Below are the code and all the weights of a small trained network. Each question names an input and a class and asks about switching units off, where a switched-off unit gives its printed mean instead of its output.

import numpy as np


def w(rows, s, z=0):
    codes = np.array(rows[::2]) - 128.0
    scale = np.full(codes.shape[1], s)
    scale[-1] = z or s
    return codes * scale


def norm(h):
    return h / np.sqrt((h * h).mean(-1, keepdims=True) + 1e-5)


def f(y):
    return y / 2 * (1 + np.tanh(0.7978845608 * (y + 0.044715 * y**3)))


def log_softmax(a):
    a = a - a.max(-1, keepdims=True)
    return a - np.log(np.exp(a).sum(-1, keepdims=True))


def net(x, mask):
    res = np.array(x, float).reshape(1, 3) / 4 @ E
    u = 0
    for l in range(2):
        y = f(norm(res) @ A[l][:, :-1].T + A[l][:, -1])
        res = res + np.where(mask[u : u + 14], y, B[l][:, -1]) @ B[l][:, :-1]
        u += 14
    return log_softmax(norm(res)[-1] @ U[:, :-1].T + U[:, -1])


A, B = {}, {}
E = w([
[81,136,140,105,185,146,110,121,41],'x0',
[142,210,186,136,136,76,122,140,118],'x1',
[123,148,103,63,116,124,2,152,149],'x2',
],0.014)
A[0] = w([
[109,38,14,28,131,145,97,122,158,68],'L0N1',
[58,119,155,130,209,158,150,113,11,86],'L0N2',
[134,123,151,106,122,137,145,147,126,80],'L0N3',
[200,133,96,131,97,111,80,146,169,64],'L0N4',
[123,94,116,130,157,170,170,150,142,78],'L0N5',
[100,141,118,64,161,164,35,234,73,3],'L0N6',
[115,31,75,157,118,184,182,65,109,147],'L0N7',
[79,145,123,47,160,147,75,171,122,34],'L0N8',
[154,163,82,85,69,141,32,190,189,83],'L0N9',
[186,239,224,149,175,51,184,148,124,65],'L0N10',
[97,162,123,90,134,171,120,132,129,46],'L0N11',
[219,104,137,195,42,95,173,136,189,166],'L0N12',
[165,101,131,100,77,109,99,158,186,95],'L0N13',
[117,214,205,79,128,2,77,159,146,43],'L0N14',
],0.0094,0.0058)
B[0] = w([
[37,129,112,227,82,51,230,89,178,219],'L0N1',
[80,63,179,109,193,145,146,179,195,237],'L0N2',
[99,152,123,127,129,134,62,165,133,117],'L0N3',
[134,105,188,110,128,124,199,168,155,168],'L0N4',
[180,121,141,82,165,106,103,117,94,149],'L0N5',
[130,178,32,157,100,133,108,63,42,192],'L0N6',
[216,101,124,19,182,175,25,161,105,243],'L0N7',
[160,184,70,156,106,82,108,119,89,171],'L0N8',
[92,42,204,110,161,129,169,194,194,226],'L0N9',
[37,158,111,206,68,91,138,105,197,235],'L0N10',
[149,147,116,157,116,115,110,129,117,125],'L0N11',
[156,191,38,116,59,136,83,95,71,254],'L0N12',
[100,66,147,177,94,174,159,213,145,178],'L0N13',
[254,147,158,100,251,200,125,133,99,209],'L0N14',
],0.0077,0.0094)
A[1] = w([
[129,73,100,129,81,124,123,153,123,103],'L1N1',
[211,120,176,126,127,120,123,151,154,4],'L1N2',
[38,119,100,170,150,87,120,87,105,9],'L1N3',
[177,144,112,166,68,149,172,131,169,53],'L1N4',
[77,153,217,173,132,120,145,126,88,62],'L1N5',
[169,164,143,58,139,143,89,88,57,108],'L1N6',
[141,127,199,144,168,85,144,136,164,37],'L1N7',
[156,118,145,107,109,111,83,98,159,61],'L1N8',
[98,169,103,169,42,94,142,65,159,8],'L1N9',
[129,84,150,121,188,153,93,122,87,124],'L1N10',
[106,133,99,134,123,59,128,91,120,50],'L1N11',
[89,134,173,152,151,94,139,117,138,71],'L1N12',
[249,109,117,110,124,127,132,128,141,10],'L1N13',
[126,104,48,121,98,136,118,112,78,1],'L1N14',
],0.013,0.0046)
B[1] = w([
[61,158,130,138,143,118,178,100,115,202],'L1N1',
[166,135,181,88,101,159,121,180,52,157],'L1N2',
[144,125,106,73,33,204,118,158,98,202],'L1N3',
[147,137,118,131,182,116,98,97,109,237],'L1N4',
[87,86,71,150,86,92,145,173,177,186],'L1N5',
[90,121,107,220,131,60,152,89,159,237],'L1N6',
[127,110,99,85,33,176,114,146,94,186],'L1N7',
[101,134,135,141,92,152,119,161,112,122],'L1N8',
[154,125,175,156,245,97,80,98,90,254],'L1N9',
[180,147,168,146,131,112,153,74,163,252],'L1N10',
[196,136,122,72,147,148,113,133,121,154],'L1N11',
[97,88,58,97,78,104,124,119,176,171],'L1N12',
[62,165,108,56,38,168,97,169,78,208],'L1N13',
[128,156,128,61,43,164,101,140,61,195],'L1N14',
],0.011,0.0061)
U = w([
[111,154,59,73,46,172,101,85,35,183],'0',
[30,85,121,172,87,116,201,172,235,153],'1',
[164,210,112,218,237,66,80,65,92,250],'2',
[205,169,217,98,104,177,111,242,130,25],'3',
[171,52,197,84,251,180,171,77,135,24],'4',
],0.017,0.0015)

Each question gives the input, the list of numbers given to net, and the class t.
The units are the neurons (one row each of A and B). Each row of codes is followed by its name. A weight is (code - 128) times the scale printed after its matrix; where a second scale follows, it is the last column's (A, B and U).
mask holds one flag per neuron, layer by layer. A switched-off neuron (its flag False) gives its mean, the last column of its row in B, instead of its output. The means were averaged over made-up inputs and are rounded, as every weight is.
A unit's drop is (log p(t) with every unit on - log p(t) with that unit switched off) / (log p(t) with every unit on - log p(t) with every unit switched off).
unit that matters most: the unit with the biggest drop
top k neurons: the k neurons with the biggest drops, biggest first
k most important neurons of layer l: the k neurons of layer l with the biggest drops, biggest first
drop of u: that unit's drop, to one decimal
input [7,-7,0], class 4: top 4 neurons	[L0N2, L0N12, L0N7, L0N10]
input [-8,-8,-1], class 0: unit that matters most	L0N12
input [8,0,-1], class 4: top 4 neurons	[L0N2, L0N1, L0N10, L1N10]
input [8,-6,0], class 4: top 4 neurons	[L0N2, L0N12, L0N7, L0N10]
input [8,-4,0], class 4: top 2 neurons	[L0N2, L0N12]
input [-4,1,8], class 3: top 3 neurons	[L0N14, L0N10, L1N2]
input [-3,1,6], class 3: top 2 neurons	[L0N14, L0N10]
input [-4,4,0], class 2: top 3 neurons	[L0N10, L0N12, L0N7]
input [0,0,-5], class 0: top 2 neurons	[L1N13, L0N7]
input [0,-5,7], class 1: 2 most important neurons of layer 0	[L0N9, L0N12]
input [-1,1,7], class 3: 3 most important neurons of layer 0	[L0N14, L0N9, L0N10]
input [-3,0,3], class 1: top 2 neurons	[L0N7, L0N1]
input [-8,3,0], class 2: drop of L0N12	2.1
input [1,1,1], class 2: unit that matters most	L0N14
input [1,-2,-3], class 4: drop of L1N6	0.1
input [-6,-2,7], class 1: drop of L1N5	0.0
